Each row has a class, written after it.
-35	-85	8	58	-38	25	13	-32	10	23	-39	25	-54	59	-1	17	-18	3	-7	-25	75	65	-33	-24	30	31	37	57	5	-21	-104	-15	-30 -> C
37	42	40	2	-32	44	15	-30	-15	-16	-45	-11	3	-44	-15	57	-32	31	4	36	-53	-10	59	-56	-3	29	26	25	-31	10	17	4	-25 -> W
-30	-47	-102	-105	45	-6	-32	35	14	165	107	62	-45	-52	10	-129	-159	-34	159	16	-15	-175	27	-115	-11	2	40	32	68	56	-66	12	-44 -> Q
-15	60	-22	98	9	-18	-20	-40	-42	-66	-45	-94	9	50	74	-20	14	-51	-34	30	13	41	-18	37	25	41	-19	-13	-12	31	-15	-59	-45 -> Q
-41	-92	19	-82	30	31	-23	10	87	12	12	0	-57	52	-22	27	-70	-39	4	-34	17	-46	-44	6	-1	-30	-11	-53	6	-20	17	-11	-23 -> Z
-38	-33	-122	84	-1	5	-37	-44	-51	-76	-47	-49	20	30	56	86	-56	-78	-22	12	58	99	14	42	73	123	-31	47	120	92	-131	-16	-26 -> Y
66	227	18	68	21	-47	-152	205	38	-62	-75	-154	-1	7	56	-23	-81	-32	51	202	-40	51	129	123	-157	115	106	-63	-75	27	-19	55	189 -> M
60	-64	-130	-148	-53	1	-74	94	-12	108	63	-42	-172	41	-32	-43	-109	75	123	11	11	40	78	34	-125	-32	72	23	-29	-20	73	27	-26 -> Y
26	-1	40	4	-2	-13	-25	32	23	-51	20	-19	-8	86	-6	6	23	-45	51	-20	-9	20	-4	-13	4	-41	-6	-17	40	-27	18	-6	-20 -> R
-310	-205	112	-110	194	-27	61	201	85	89	-270	131	12	-55	-79	-108	-260	119	45	-58	-134	139	163	137	12	181	88	-9	-38	138	-162	9	115 -> K
-115	-24	-37	136	26	-9	57	-23	-67	2	23	-20	-13	62	24	-48	119	33	-99	-61	126	28	-47	-24	-50	-21	3	39	-26	23	-16	-79	-18 -> K
-113	5	-79	-9	66	22	-60	24	20	-28	16	-20	46	49	-20	-76	32	-72	-64	-33	-84	-10	-32	-9	-18	11	3	-26	-52	-27	5	21	27 -> H
379	667	263	23	-174	-112	-393	12	211	-58	-314	196	123	-46	394	-470	-256	290	641	184	-391	352	28	148	-418	534	15	7	261	-271	-265	198	-1 -> Z
30	69	-89	135	28	-5	24	-69	-6	-62	-21	-45	25	-197	34	14	-24	-202	-55	10	36	94	96	90	-99	152	-109	52	-8	89	-176	-134	20 -> Z
316	-14	-145	0	410	232	25	6	-459	452	-223	-350	-57	-235	-423	45	-135	120	48	567	-234	-362	278	-1	75	-316	170	-18	-695	138	631	-295	-31 -> H
-112	38	36	41	151	41	-21	-53	-20	53	-24	-35	108	-89	-28	-13	-48	6	-179	-52	-58	25	-4	-10	-73	63	-12	-75	-29	44	-121	-79	-34 -> D
-43	-52	-34	-59	0	-16	-33	-25	35	-27	-26	-22	-10	16	41	3	33	19	-22	-43	65	115	33	53	36	22	-9	-27	-26	22	-40	-6	4 -> J
3	-4	59	38	55	-27	-52	36	66	-44	-71	-7	20	-47	-51	39	-75	-97	-7	2	-49	34	9	82	8	23	-55	-57	-4	-19	-104	-1	47 -> Z
2	-39	64	116	-100	-90	9	-12	-58	0	41	38	-17	42	-35	-8	27	165	-38	7	141	19	-120	-28	59	-68	75	78	44	-54	-25	12	37 -> C
54	-31	70	1	-33	22	-23	-31	24	-39	-64	-23	-60	12	-14	68	-43	-31	15	20	-18	41	24	41	-24	-6	-38	-39	-8	-45	-18	-34	-31 -> Z
-27	-55	-29	-129	-73	91	18	-85	-9	105	11	-72	-16	6	-50	28	-134	183	-45	49	115	-68	61	-101	84	-28	71	22	-44	14	48	82	77 -> Q
0	-67	57	-130	-67	-10	53	-246	-43	67	-19	35	-124	-59	85	-49	44	189	-19	33	157	-60	-92	-54	68	-123	-66	93	-6	88	22	-82	9 -> Z
9	5	113	81	-22	-11	6	85	26	-28	5	46	-20	72	-74	149	-87	56	45	-14	-39	27	-17	18	115	-34	-2	61	38	38	-35	16	-1 -> W
-28	6	-61	-8	19	-6	-62	8	11	-44	3	-49	49	20	17	24	0	-25	-13	33	-11	25	24	11	-16	10	9	-29	15	16	-41	18	17 -> M
-57	-31	-133	-214	168	21	-91	86	88	-43	-74	-121	-27	182	39	70	92	-327	25	52	24	-135	-59	46	201	-53	12	-225	-50	-8	206	139	7 -> R
26	37	-11	11	-30	-27	-37	29	-56	-34	42	21	-8	34	30	-66	10	54	-15	-23	-7	90	12	-4	-49	30	29	-11	7	-20	-59	-16	-13 -> J
-23	11	-34	18	41	40	41	40	47	-125	95	22	8	12	-25	72	-9	-84	-118	-46	-2	-14	-22	40	131	-1	-64	13	28	98	-54	-43	16 -> M
23	17	0	47	4	84	22	-89	21	95	-27	13	50	-17	-125	9	-14	100	43	22	-16	-149	-5	-109	9	-84	50	1	-34	-11	94	18	-53 -> K
-38	-90	24	-81	-28	-32	37	157	13	-18	-68	-4	-31	120	-48	74	-84	-71	31	0	28	30	-69	76	53	19	8	-9	9	-36	70	111	77 -> Y
-90	-221	116	-122	-171	-120	164	86	124	-167	44	145	25	354	-312	70	181	-395	-43	-88	-107	74	-154	-159	60	-36	-82	-140	88	-197	-89	-26	-59 -> K
-42	-66	39	-28	-26	4	22	18	-2	-17	22	0	-78	72	-35	-12	-65	-34	-26	-39	71	36	-17	-3	-59	7	-40	-15	1	-43	-24	29	8 -> R
53	-48	5	-78	-2	70	-20	4	-50	50	9	-53	-56	51	-103	69	-18	29	-32	44	14	-23	45	-39	6	-48	20	-39	-24	-29	56	35	-50 -> Y
7	-316	90	-240	-185	-137	133	-87	200	30	42	176	-40	97	-51	145	13	-102	246	-58	318	60	-131	-141	177	143	-81	289	151	-94	-149	60	272 -> R
-76	-63	-5	11	42	30	51	18	-17	-7	-9	20	13	26	-3	56	14	20	-80	-82	21	31	3	35	39	-13	5	-3	-38	32	13	-12	-1 -> J
-132	5	-28	62	251	-7	-56	-3	-4	120	-50	-22	13	-54	-33	-104	-4	-48	-74	3	15	-96	-59	77	-13	-57	-47	-142	-102	74	-45	-38	-41 -> Z
97	2	89	-43	-111	11	-27	-23	21	14	-45	-9	31	-17	-117	89	-55	48	72	102	-40	25	26	0	-36	-60	-14	5	-17	-16	29	-25	43 -> H
127	28	65	-12	-75	-8	-19	79	2	-58	-18	-5	-75	14	-14	8	10	-90	41	74	-14	24	61	41	-59	29	-32	-56	-15	-79	5	2	53 -> Z
73	35	36	113	-85	44	13	-57	-4	48	-108	-4	55	42	-72	110	-18	52	53	84	-90	72	26	20	27	-89	6	19	31	52	-16	-68	-45 -> C
-30	-27	0	-26	55	-9	3	-5	48	70	-1	-1	-56	21	2	3	27	-17	35	-12	84	-7	-28	-11	-13	-33	-23	33	-26	-2	-11	-45	5 -> K
-29	-67	16	-24	35	43	-20	-33	-31	58	-20	23	-22	0	-24	25	-33	24	-47	-48	-8	-9	-35	-6	12	-4	-30	-41	-12	16	-48	-9	-22 -> D
-22	-16	-38	-4	22	22	-51	-34	24	34	14	-19	13	26	13	32	30	2	-38	-63	14	55	-35	11	-34	26	-11	-13	-3	43	-72	-54	26 -> D
-63	131	-57	128	-125	-119	28	-38	-127	-155	-10	-39	52	-28	70	56	83	68	-173	-102	66	237	8	131	-11	-20	9	-1	24	53	-92	32	6 -> J
-26	0	-80	23	4	-5	-8	-1	5	-46	14	-6	53	-1	10	23	0	-34	-21	-8	-14	35	0	18	-19	6	-8	3	11	61	-81	-31	24 -> M
10	-31	5	-16	-48	8	-4	48	87	26	41	32	-45	40	-51	-9	-13	-20	26	-55	25	38	-46	15	-53	-6	36	47	-6	-49	2	27	-4 -> C
7	-31	-12	86	7	5	-11	-14	-26	-2	-10	-51	30	12	17	66	-13	-88	-85	-6	107	94	-36	10	-96	25	-60	-60	-42	-24	-145	-84	9 -> J
194	145	61	-17	-271	94	53	71	-5	-111	-86	-2	93	-40	-120	88	-166	-178	30	44	-235	107	84	-7	-110	67	-63	18	20	39	-89	86	143 -> D
95	51	-48	-50	-34	62	-2	-8	-11	-10	32	-32	-62	0	-60	25	-106	-19	31	17	-59	55	98	8	-118	26	12	10	-7	42	13	-58	-29 -> R
31	-40	-6	-56	-44	22	27	44	-35	52	-10	-39	-31	12	-15	26	-22	47	-6	43	49	29	54	-7	-25	-21	18	-1	-5	-2	28	-16	21 -> Y
-83	69	55	-17	23	-6	0	62	45	-16	-37	-38	-27	49	69	8	1	10	-56	24	-10	23	16	10	-10	13	16	-54	-34	15	17	-9	1 -> W
-1	-18	-52	-47	-70	-44	-14	-30	-6	-14	-17	-1	-56	16	42	-35	14	-35	16	-1	39	10	-26	8	-74	9	-1	-28	-32	-48	21	37	4 -> J
-20	-7	-65	47	52	-31	-34	-46	31	21	-44	21	41	-99	16	13	33	-79	35	-41	-40	-64	-36	40	-1	29	-19	-6	11	75	-29	-30	11 -> D
53	69	32	-47	-24	11	8	-46	-33	-19	14	-27	-16	-24	-23	-23	25	9	-60	9	-3	-52	1	-27	-4	-17	6	-56	-45	-49	45	28	-35 -> Q
30	28	-41	38	-65	-52	-15	-10	-8	1	-29	-5	2	-91	22	36	27	4	63	-13	-7	62	64	2	-55	-7	13	31	-21	20	-62	-1	-5 -> W
-40	-112	-7	43	312	108	-65	118	74	352	179	74	408	-25	-282	48	-163	462	144	-50	-6	-30	4	-156	132	-98	176	243	73	203	-78	-129	232 -> K
26	5	56	-8	0	8	-22	12	19	22	-35	-28	-22	8	6	49	22	40	44	46	-14	-17	39	-47	-18	7	40	22	-51	-28	42	-4	16 -> W
1	59	0	105	-28	-10	12	74	47	-59	80	2	43	72	26	-60	72	1	28	-19	-16	11	-26	-34	-28	41	9	23	13	-14	61	-68	-47 -> W
-129	-134	-26	-129	-161	-39	223	14	48	-49	-16	137	20	28	-243	-137	-47	-169	-89	-115	-128	-49	-15	-148	-75	105	73	-79	-85	-88	-80	46	25 -> Q
7	-98	37	23	-18	65	8	-28	30	22	-96	2	-16	-21	-50	38	-58	-71	24	-15	-17	43	16	-7	-9	18	4	31	-31	-50	-48	13	-65 -> C
66	82	118	23	-145	10	91	-48	-53	-130	79	70	74	-47	-44	13	-6	161	-109	32	-43	-1	-2	-121	61	-5	12	64	93	71	-17	-69	18 -> W
-43	-62	41	-18	-26	-21	-5	4	118	70	29	31	-19	41	-84	10	-45	-21	59	-65	62	77	-58	7	-29	0	20	46	19	-53	-55	16	-80 -> C
31	-3	13	45	22	40	28	31	-33	0	-16	18	-18	-17	-7	33	-35	8	-9	-14	-9	-10	20	33	4	9	-1	11	-54	5	37	-13	-16 -> J
17	-52	32	21	-52	-12	19	-53	-38	-6	-51	14	37	-6	-27	-23	0	49	15	14	-12	9	-8	-35	-40	-25	13	-31	-24	-34	24	-34	-54 -> J
-64	-55	6	-8	-1	-26	-6	1	58	-37	8	3	-1	62	-58	30	15	-120	-51	-75	41	-18	-46	-22	44	28	-8	-90	-1	-68	-92	64	-20 -> Q
-77	103	124	-6	-36	-93	48	-43	118	-18	60	-60	115	-34	-94	-85	331	-146	-244	-127	17	-43	-125	-72	-213	-130	-32	-209	-140	-168	34	8	19 -> D
40	13	-73	-57	-76	12	-9	-70	29	-34	72	-5	32	-35	14	68	40	23	-4	-7	-18	37	53	-42	-30	-66	-2	33	50	67	-74	-57	3 -> M
-174	57	-481	89	-387	-431	-64	-140	-472	-191	6	5	58	-410	433	-232	-122	736	36	-240	-112	321	135	58	-147	-141	400	529	261	91	-22	142	212 -> K
-112	-50	-77	-13	35	4	-48	12	117	97	-17	-43	5	50	26	-21	51	72	24	-67	7	54	29	-13	-65	-57	42	-48	-83	17	-31	-42	0 -> W
43	-73	-98	-12	-11	31	-37	-33	-32	32	-21	2	-60	-27	-57	-54	-80	-199	71	0	-12	-133	7	-118	-143	179	32	13	-74	-190	-43	141	12 -> Q
-90	-21	-44	-77	49	22	-9	33	21	-9	44	-1	-15	74	-1	-36	-79	4	-40	-72	13	-11	-32	1	62	45	42	-40	17	37	-17	32	-43 -> Q
-187	-315	-6	-261	-129	-29	155	24	3	-116	38	190	18	-94	-57	144	75	-137	-200	-279	249	272	34	15	174	130	-120	119	63	19	-389	169	283 -> H
99	60	-183	-111	-290	40	189	12	-138	-97	-11	-4	-113	-153	7	37	-122	-48	-145	-14	0	113	121	142	-146	31	-73	33	-75	104	38	34	159 -> Q
-78	2	51	-13	61	9	-69	18	-6	16	19	-42	48	114	-35	7	-46	153	-55	23	-51	28	15	-10	-29	-95	30	-47	68	73	3	-37	52 -> R
